Below are the code and all the weights of a small trained network. Each question names an input and a class and asks about switching units off, where a switched-off unit gives its printed mean instead of its output.

import numpy as np


def w(rows, s, z=0):
    codes = np.array(rows[::2]) - 128.0
    scale = np.full(codes.shape[1], s)
    scale[-1] = z or s
    return codes * scale


def norm(h):
    return h / np.sqrt((h * h).mean(-1, keepdims=True) + 1e-5)


def f(y):
    return y / 2 * (1 + np.tanh(0.7978845608 * (y + 0.044715 * y**3)))


def log_softmax(a):
    a = a - a.max(-1, keepdims=True)
    return a - np.log(np.exp(a).sum(-1, keepdims=True))


def net(x, mask):
    res = np.array(x, float).reshape(1, 6) / 4 @ E
    u = 0
    for l in range(3):
        y = f(norm(res) @ A[l][:, :-1].T + A[l][:, -1])
        res = res + np.where(mask[u : u + 7], y, B[l][:, -1]) @ B[l][:, :-1]
        u += 7
    return log_softmax(norm(res)[-1] @ U[:, :-1].T + U[:, -1])


A, B = {}, {}
E = w([
[73,204,117,192,69,81,239,87],'x0',
[127,127,128,128,129,129,130,128],'x1',
[2,92,149,62,106,54,109,122],'x2',
[98,128,36,103,131,219,108,33],'x3',
[126,130,127,131,128,128,123,131],'x4',
[126,126,127,132,127,129,126,129],'x5',
],0.0088)
A[0] = w([
[249,103,107,140,126,176,71,165,185],'L0N0',
[81,117,157,100,109,90,106,146,5],'L0N1',
[159,133,192,181,103,39,163,225,144],'L0N2',
[111,102,148,52,139,121,15,149,74],'L0N3',
[222,187,134,211,129,148,156,88,95],'L0N4',
[182,109,193,147,145,50,102,242,225],'L0N5',
[197,109,157,31,130,100,180,128,95],'L0N6',
],0.011,0.0024)
B[0] = w([
[99,173,225,119,189,89,128,56,235],'L0N0',
[131,87,139,193,114,39,101,132,168],'L0N1',
[141,4,165,100,217,182,247,132,246],'L0N2',
[174,53,66,152,96,161,133,167,219],'L0N3',
[178,98,67,151,72,141,132,193,227],'L0N4',
[96,252,141,127,12,106,33,178,254],'L0N5',
[122,140,171,123,130,109,105,176,145],'L0N6',
],0.013,0.01)
A[1] = w([
[11,154,166,96,149,81,162,83,144],'L1N0',
[159,171,90,161,153,64,112,9,63],'L1N1',
[203,58,114,98,231,129,71,58,71],'L1N2',
[89,61,120,57,222,140,152,110,3],'L1N3',
[143,202,94,120,144,61,41,182,76],'L1N4',
[120,224,115,97,114,113,121,131,14],'L1N5',
[156,209,244,81,201,179,94,71,117],'L1N6',
],0.014,0.0027)
B[1] = w([
[149,98,144,168,148,66,134,11,202],'L1N0',
[28,115,84,195,73,218,192,181,187],'L1N1',
[53,50,18,111,213,176,115,124,216],'L1N2',
[117,145,215,178,83,92,70,214,179],'L1N3',
[208,123,159,167,47,37,124,177,171],'L1N4',
[95,151,222,126,76,135,178,123,140],'L1N5',
[6,235,103,146,255,98,145,105,254],'L1N6',
],0.012,0.0088)
A[2] = w([
[165,37,93,28,136,178,79,80,113],'L2N0',
[137,230,24,85,100,165,115,149,7],'L2N1',
[165,229,177,95,134,105,108,72,20],'L2N2',
[165,210,38,179,44,147,96,22,36],'L2N3',
[212,137,108,119,86,248,184,164,145],'L2N4',
[231,100,214,99,125,76,162,119,163],'L2N5',
[142,64,115,65,74,160,26,172,95],'L2N6',
],0.016,0.002)
B[2] = w([
[97,132,214,65,126,161,188,56,178],'L2N0',
[173,150,94,70,179,132,4,122,172],'L2N1',
[123,146,200,125,121,84,150,163,161],'L2N2',
[71,136,109,53,39,83,114,149,210],'L2N3',
[159,131,136,107,173,153,182,177,254],'L2N4',
[164,142,75,167,140,135,106,60,229],'L2N5',
[159,95,159,135,118,164,77,149,225],'L2N6',
],0.026,0.0095)
U = w([
[97,215,220,157,148,63,125,176,227],'0',
[208,127,115,148,182,156,227,176,201],'1',
[200,77,169,164,48,107,37,174,130],'2',
[161,96,123,217,125,71,156,22,153],'3',
[28,164,75,123,226,175,121,116,154],'4',
[136,152,60,5,101,127,108,208,84],'5',
[89,33,206,70,122,211,104,80,4],'6',
[27,109,97,85,20,71,151,79,61],'7',
],0.014,0.0017)

Each question gives the input, the list of numbers given to net, and the class t.
The units are the neurons (one row each of A and B). Each row of codes is followed by its name. A weight is (code - 128) times the scale printed after its matrix; where a second scale follows, it is the last column's (A, B and U).
mask holds one flag per neuron, layer by layer. A switched-off neuron (its flag False) gives its mean, the last column of its row in B, instead of its output. The means were averaged over made-up inputs and are rounded, as every weight is.
A unit's drop is (log p(t) with every unit on - log p(t) with that unit switched off) / (log p(t) with every unit on - log p(t) with every unit switched off).
The circuit of an input: a set's keep is (log p(t) with only the set's units on - log p(t) with every unit switched off) / (log p(t) with every unit on - log p(t) with every unit switched off). Starting from the 12 units with the biggest drops (on a tie, the unit counted first), units are removed one at a time, each time the one whose removal leaves the highest keep (on an exact tie, the one counted first), for as long as the keep stays at least 0.8.
circuit, biggest first: the units of the circuit, biggest drop first
top k neurons: the k neurons with the biggest drops, biggest first
top k neurons in layer l: the k neurons of layer l with the biggest drops, biggest first
input [-4,-7,0,3,6,-2], class 4: top 3 neurons => [L0N0, L0N4, L1N6]
input [-7,-5,-2,8,-7,5], class 4: top 2 neurons => [L0N0, L1N6]
input [6,5,0,7,5,-4], class 5: circuit, biggest first => [L0N0, L2N1]
input [1,-4,2,2,5,-6], class 7: top neuron => [L0N2]
input [2,6,1,-8,-8,2], class 3: top 2 neurons => [L0N4, L0N3]
input [-8,-5,-6,5,8,-3], class 4: circuit, biggest first => [L0N0, L1N6]
input [2,2,-6,8,-2,8], class 5: top 2 neurons => [L0N2, L0N4]
input [-5,-6,-7,2,5,4], class 4: top 2 neurons => [L0N0, L0N5]
input [5,-1,-8,3,4,-2], class 5: top 2 neurons => [L0N2, L2N3]
input [-3,6,-1,-4,8,-1], class 0: top 2 neurons in layer 0 => [L0N0, L0N5]
input [-8,-1,1,-2,1,5], class 2: top 2 neurons => [L0N3, L1N4]
input [1,-3,7,-5,3,-2], class 3: top 2 neurons in layer 0 => [L0N4, L0N2]
input [-6,-6,-4,3,-7,-6], class 4: top 2 neurons in layer 1 => [L1N2, L1N6]
input [7,-6,0,-7,-4,2], class 1: circuit, biggest first => [L0N2]
input [-2,1,-6,4,7,-5], class 4: top 2 neurons => [L0N5, L0N0]
input [2,-5,-5,2,1,4], class 5: top 4 neurons => [L0N4, L0N2, L2N3, L0N5]
input [-2,6,8,0,-6,-7], class 2: top 2 neurons in layer 0 => [L0N1, L0N2]
input [-8,-7,-4,-1,-4,-5], class 0: top 2 neurons in layer 0 => [L0N0, L0N2]
input [3,-2,0,5,-6,-8], class 5: top 3 neurons in layer 0 => [L0N0, L0N2, L0N5]
input [6,5,7,0,5,-8], class 3: circuit, biggest first => [L1N0]
